Below is a small trained network, with its code and all its weights. Each question gives an input and a class and asks what happens when units are switched off, that is, made to give their printed mean instead of their output.

import numpy as np


def w(rows, s, z=0):
    codes = np.array(rows[::2]) - 128.0
    scale = np.full(codes.shape[1], s)
    scale[-1] = z or s
    return codes * scale


def f(y):
    return np.maximum(y, 0)


def log_softmax(a):
    a = a - a.max(-1, keepdims=True)
    return a - np.log(np.exp(a).sum(-1, keepdims=True))


def net(x, mask):
    res = np.array(x, float).reshape(1, 4) / 4 @ E
    y = f(res @ A[0][:, :-1].T + A[0][:, -1])
    res = res + np.where(mask, y, B[0][:, -1]) @ B[0][:, :-1]
    return log_softmax(res[-1] @ U[:, :-1].T + U[:, -1])


A, B = {}, {}
E = w([
[254,195,47,83,173,19,106,143,171],'x0',
[166,171,79,177,186,118,95,142,164],'x1',
[182,100,142,26,241,206,46,192,163],'x2',
[93,161,50,13,38,198,203,90,190],'x3',
],0.0087)
A[0] = w([
[151,67,163,72,177,168,50,254,110,89],'n0',
[118,98,164,161,110,75,92,202,98,12],'n1',
[79,168,129,143,173,88,42,139,89,122],'n2',
[164,131,154,170,156,73,92,134,108,103],'n3',
[142,188,119,213,113,90,200,81,47,31],'n4',
[91,114,181,111,119,192,109,146,104,49],'n5',
[151,90,208,152,123,104,71,120,104,2],'n6',
[138,64,137,205,133,118,135,196,121,69],'n7',
[128,113,118,80,100,162,122,58,115,111],'n8',
[148,174,89,79,181,49,95,131,154,234],'n9',
[79,104,118,182,130,171,94,113,132,162],'n10',
[101,133,155,167,103,64,130,125,70,115],'n11',
[170,71,190,174,176,110,169,89,111,70],'n12',
[59,89,133,175,126,192,97,163,112,132],'n13',
],0.0096,0.0019)
B[0] = w([
[143,119,125,169,131,181,169,35,45,251],'n0',
[157,135,155,80,208,74,201,141,156,194],'n1',
[109,188,138,93,216,120,166,207,121,195],'n2',
[94,161,242,93,171,73,149,184,87,216],'n3',
[174,94,90,135,215,195,89,101,48,237],'n4',
[96,133,105,97,52,163,100,167,95,194],'n5',
[168,162,75,133,210,89,215,149,202,196],'n6',
[189,254,222,71,76,97,98,132,157,197],'n7',
[120,202,154,112,113,153,183,118,163,175],'n8',
[40,138,87,143,71,130,82,159,60,235],'n9',
[112,114,189,65,125,64,57,193,93,190],'n10',
[141,140,44,210,139,177,180,106,89,214],'n11',
[161,191,180,53,122,118,148,196,177,195],'n12',
[119,65,164,96,109,75,117,148,74,215],'n13',
],0.0072,0.011)
U = w([
[141,176,78,102,129,128,218,188,187,187],'0',
[124,150,92,161,122,149,127,179,119,250],'1',
[197,85,89,184,182,181,113,72,80,52],'2',
[123,80,89,106,60,2,9,174,80,127],'3',
[158,69,121,177,126,66,95,152,218,81],'4',
],0.0074,0.0021)

Each question gives the input, the list of numbers given to net, and the class t.
The units are the neurons (one row each of A and B). Each row of codes is followed by its name. A weight is (code - 128) times the scale printed after its matrix; where a second scale follows, it is the last column's (A, B and U).
mask holds one flag per neuron, in row order. A switched-off neuron (its flag False) gives its mean, the last column of its row in B, instead of its output. The means were averaged over made-up inputs and are rounded, as every weight is.
A unit's drop is (log p(t) with every unit on - log p(t) with that unit switched off) / (log p(t) with every unit on - log p(t) with every unit switched off).
The circuit of an input: a set's keep is (log p(t) with only the set's units on - log p(t) with every unit switched off) / (log p(t) with every unit on - log p(t) with every unit switched off). Starting from the 12 units with the biggest drops (on a tie, the unit counted first), units are removed one at a time, each time the one whose removal leaves the highest keep (on an exact tie, the one counted first), for as long as the keep stays at least 0.8.
circuit, biggest first: the units of the circuit, biggest drop first
most important unit: the unit with the biggest drop
top k neurons: the k neurons with the biggest drops, biggest first
drop of u: that unit's drop, to one decimal
input [0,2,8,4], class 2: circuit, biggest first -> (n0)
input [-7,5,-6,5], class 3: circuit, biggest first -> (n10; n13)
input [5,5,-6,-2], class 2: top 3 neurons -> (n4; n10; n11)
input [4,-4,6,-6], class 0: circuit, biggest first -> (n6; n2)
input [-7,-3,-3,-1], class 3: circuit, biggest first -> (n13; n10)
input [-4,7,6,-8], class 0: circuit, biggest first -> (n6; n2)
input [2,-6,-7,6], class 2: circuit, biggest first -> (n4; n12)
input [8,-2,3,7], class 3: top 2 neurons -> (n9; n6)
input [-6,-5,-7,-2], class 2: top 3 neurons -> (n4; n11; n9)
input [-6,1,-2,-5], class 3: top 2 neurons -> (n13; n10)
input [4,1,2,-1], class 3: top 2 neurons -> (n9; n11)
input [5,6,5,5], class 1: top 3 neurons -> (n9; n13; n10)
input [-8,1,6,2], class 3: top 3 neurons -> (n13; n10; n5)
input [5,-6,8,3], class 2: most important unit -> n0
input [-5,4,2,1], class 3: drop of n11 -> 0.1
input [-2,5,-1,-7], class 0: drop of n6 -> 0.1
input [2,-1,-8,1], class 2: drop of n4 -> 0.2
